[ 43 -50 -45  40] = k_373
[ 33 -66  62  54] = k_976
[ 7 33 24 12] = k_367
[ 40 -45 -50  42] = k_630
order: [ 40 -45 -50  43] -> k_373
order: [-50 -45  40  42] -> k_630

[ 62 -11   9   3  11 -16 -13   3  10 -40   3  21  11 -67  17 -21   9 -48
  15  25  33] = k_864
[ 17  21  15  25  33   3   3 -48   9  10   9 -21 -40 -13 -15  62   3 -11
 -67  11  11] = k_407
[ 31 -25 -30 -31 -32 -13  25 -58  14 -57   1 -14 -40  -3  -1 -12   1  23
  20  -3  34] = k_557
[ 34 -13  -3 -31  -1  -3  20 -32 -30 -57  25 -14   1  15 -40  23 -12 -25
   1  31 -58] = k_565
order: [-67 -48 -40 -21 -15 -13 -11   3   3   3   9   9  10  11  11  15  17  21
  25  33  62] -> k_407
order: [-40  62  17   9  15  10   9   3 -21  25   3 -16  21 -67  11  33  11   3
 -13 -48 -11] -> k_864
order: [ 34  -3  20  23   1 -12  -1  -3 -40 -14   1 -57  14 -58  25 -13 -32 -31
 -30 -25  31] -> k_557
order: [-16 -13   3  10 -40   3  21  11 -67  17 -21   9 -48  15  25  33  62 -11
   9   3  11] -> k_864
order: [-57   1 -14 -40  -3  -1 -12   1  23  20  -3  34  31 -25 -30 -31 -32 -13
  25 -58  14] -> k_557

[ 21   9  10 -13  24 -25 -11  29  10  20  19 -71   6] : k_964
[ 11  -8 -22 -18  13  -5  14  11   8  -4  22 -20   9] : k_560
[  3 -11  -4 -17  10 -14   9  23   2  -6  12 -22 -18] : k_298
[ -1  18  18 -14  11 -22 -22  12  -1  24  11 -50   7] : k_690
[ 2 18  9  6  4 -6 -4 -1  1  6  2 11  5] : k_551
[  8  13  11 -10  13 -39 -19  36   2  -5   5 -62  -8] : k_937
[  4  14  14  -6  12 -29 -29  18  -8   5  11 -62  -8] : k_13
[ -3  -8   3 -19  19 -21 -19  20  11  -6  14 -74 -22] : k_2
[  9   4  23 -12  23 -42 -27  16 -10   9   7 -39 -19] : k_417
[ -1 -21  24 -50 -22  18  11  18   7  -1  11  12 -14] : k_44
order: [-50 -22 -22 -14  -1  -1   7  11  11  12  18  18  24] -> k_690
order: [-62 -39 -19 -10  -8  -5   2   5   8  11  13  13  36] -> k_937

